[[1052, 1176, 5111, 2069], [3987, 1526, 7808, 1543]] --> 2069, 3987
[[989, 704, 151, 399, 566, 293, 661], [987, 696, 143, 387, 557, 289, 662], [909, 521, 388, 25, 551, 490, 641]] --> 661, 909
[1, 3, 8, 3, 2, 4] --> 4, 1
[64, 77, 35, 35, 15] --> 15, 64
[50, -33, -5, -8] --> -8, 50
[8, 4, 2, 1, 6, 1] --> 1, 8
---
[[-20.306  12.343   0.855 -10.841]
 [-10.318 -10.594   2.124   4.090]
 [-19.688  11.756   1.118 -10.507]] -20.306

[[ 0.163  0.166 -0.028  0.018]
 [ 0.144 -0.110  0.090  0.026]] -0.110

[ 1.12 -1.13  1.53  0.44] -1.13

[[-0.6 -0.8 -0.2 -0.9]
 [ 0.4 -0.6 -1.8 -0.2]
 [-2.2  0.2  1.3 -2.0]] -2.2

[-1.025  0.335  1.181 -1.090] -1.090

[  3.58  -0.11  12.27 -13.14   1.88 -16.18] -16.18

[[ 0.155 -0.011 -0.094 -0.197 -0.047  0.000]
 [ 0.164 -0.071 -0.051 -0.015 -0.052 -0.014]] -0.197

[-0.144  0.276  1.919  0.090 -1.569  0.907 -1.027] -1.569

[ 185.7   89.9   55.8    7.8  133.6 -141.7] -141.7
---
[ 0.949,  4.870,  6.130, -0.535, -3.028, -1.960,  3.989] => -1.960
[ 0.448, -1.763,  3.082, -4.729] => 3.082
[ 2.522,  4.269, -5.320, -2.243] => -5.320
[-1.674, -1.930, -2.930, -3.033,  1.675,  0.160, -6.230] => 0.160
[-6.019, -4.681,  2.044,  1.372] => 2.044
[-1.433, -1.845,  0.761,  5.225] => 0.761
[-0.103, -0.786,  0.175,  5.982] => 0.175
[ 2.633,  3.704, -1.882, -5.140,  2.690,  3.188] => 2.690
[ 0.280,  2.766,  1.472,  2.610, -1.394, -5.742] => -1.394
---
72  58  15   8  64  76  65 ans = 72
129  170   57  146  126  255  175 ans = 129
 43  -23  -36   32   -6 ans = 43
5  8  3  5  0 ans = 5
 193     5   279  -770   204   714  -535 ans = 193
2  8  7  2  1  8 ans = 2
76  61  23  45  51 ans = 76
 65  207  219  152   51  165  161 ans = 65
---
-2.420  -2.831   0.252   1.419   1.333  -5.244
-1.567   0.891  -2.166  -2.463  -1.362   4.489
 2.003  -3.237  -0.914  -0.719  -6.167  -1.665
-> -0.719

 1.150  -0.035  -0.908   2.070  -5.622
-0.059   5.867   1.761   4.874  -0.351
-4.022  -1.775  -1.617  -0.263   0.865
-> -1.617

 0.812   0.232  -2.745   1.381   2.763  -5.701
-0.682   1.207  -4.328  -1.915  -0.965   4.792
 0.582  -2.563   1.641   2.050  -2.072  -1.563
-> 2.050

-1.151   1.768   1.951  -2.242  -4.097  -2.524
 4.750   1.789  -1.476  -5.354   3.451  -2.094
 4.581  -2.117  -5.348  -3.228  -0.566  -3.377
-> -3.228

 4.259  -0.775  -2.872   3.654  -2.658  -0.342
-6.158  -2.452  -1.588  -0.594  -2.279  -0.528
-0.379   0.180  -0.146   0.207   0.013  -0.518
-> 0.207

-6.425  -0.237  -0.297  -1.479
-5.982  -0.183   0.493  -6.128
-0.999  -0.157  -1.460   1.478
-> -0.157
---
-1.358	1.474	0.859	-5.502	-1.744	-2.410 gives -1.358

0.694	0.137	1.769	-2.550	1.486	5.348	-2.218
3.494	4.786	-4.336	0.705	-2.466	-5.324	4.481
-4.204	-1.890	-0.059	-4.755	-0.142	-5.035	-4.522
gives 4.481

0.145	-6.253	-5.109	2.192	-4.664	-5.070	-0.155
0.510	-1.392	-0.809	-0.008	-2.174	-0.512	-3.594
gives 0.145

-2.742	5.106	-0.088	-4.614	2.215	0.809 gives 0.809

4.973	0.613	0.575	0.047	0.037	0.768
-3.757	-2.294	-2.661	-1.230	2.142	2.514
1.885	0.046	1.329	-0.385	-1.389	-3.702
gives 2.142

3.090	1.457	2.908	-3.038	0.518	0.968	-4.669 gives 1.457

-3.389	3.109	-2.491	1.676	-0.798	-6.247 gives -0.798

-1.647	-4.572	-0.456	2.021 gives -1.647
---
array([[ 4.176, -1.701, -0.911,  2.362, -2.255, -0.123, -0.730],
       [ 3.401, -1.838, -2.951,  1.922, -5.356,  2.118, -1.777],
       [-0.211, -0.051, -0.254,  0.912, -0.264,  0.104,  0.039]])
-0.254

array([[-2.550, -0.258,  6.003,  0.468, -0.885],
       [ 2.222, -0.027,  4.362, -0.145,  1.697],
       [ 4.050,  0.147, -1.274,  0.393, -0.969]])
-1.274

array([[ 3.273, -3.253, -3.618,  1.514,  4.288,  2.987],
       [ 2.972, -3.473, -0.362, -1.911, -0.044, -1.717],
       [-0.941,  2.674, -1.401, -5.281, -3.166, -0.117]])
-1.401

array([[ 1.495,  5.734, -3.776, -3.680],
       [ 5.410, -1.145, -1.574,  0.243],
       [ 1.988,  2.608,  0.661, -4.668]])
0.661

array([[-1.858, -0.307,  3.562,  0.797, -2.936,  3.236],
       [ 4.630, -3.272,  0.051,  0.146,  1.907, -1.582],
       [ 0.000,  0.499, -1.790, -1.502,  6.126,  0.639]])
-1.790

array([[-1.278,  2.465, -5.625,  0.253,  0.319, -1.801],
       [ 0.438, -4.864,  0.762,  1.003, -1.617, -4.329],
       [ 1.364,  1.348,  1.698, -3.081, -1.221,  4.606]])
1.698

array([[ 0.987, -6.160,  2.106,  4.445, -2.409],
       [-2.896, -0.842,  2.399, -4.865, -2.009],
       [-2.148,  0.528,  3.387, -3.919, -2.149]])
3.387

array([[ 3.705, -2.028,  2.134,  5.010],
       [ 3.800,  1.946,  3.386, -0.822],
       [-2.885,  6.099, -3.473, -0.736]])
-3.473

array([[ 1.515,  2.109,  1.958,  4.850,  4.355],
       [-6.391, -0.080, -3.374,  5.431,  5.236],
       [ 1.384, -5.075,  4.995, -4.059, -4.630]])
4.995

array([[-6.210,  3.871,  3.929,  4.739],
       [-1.074, -0.082, -1.533,  2.982],
       [ 0.458,  1.425, -4.607, -0.967]])
-4.607
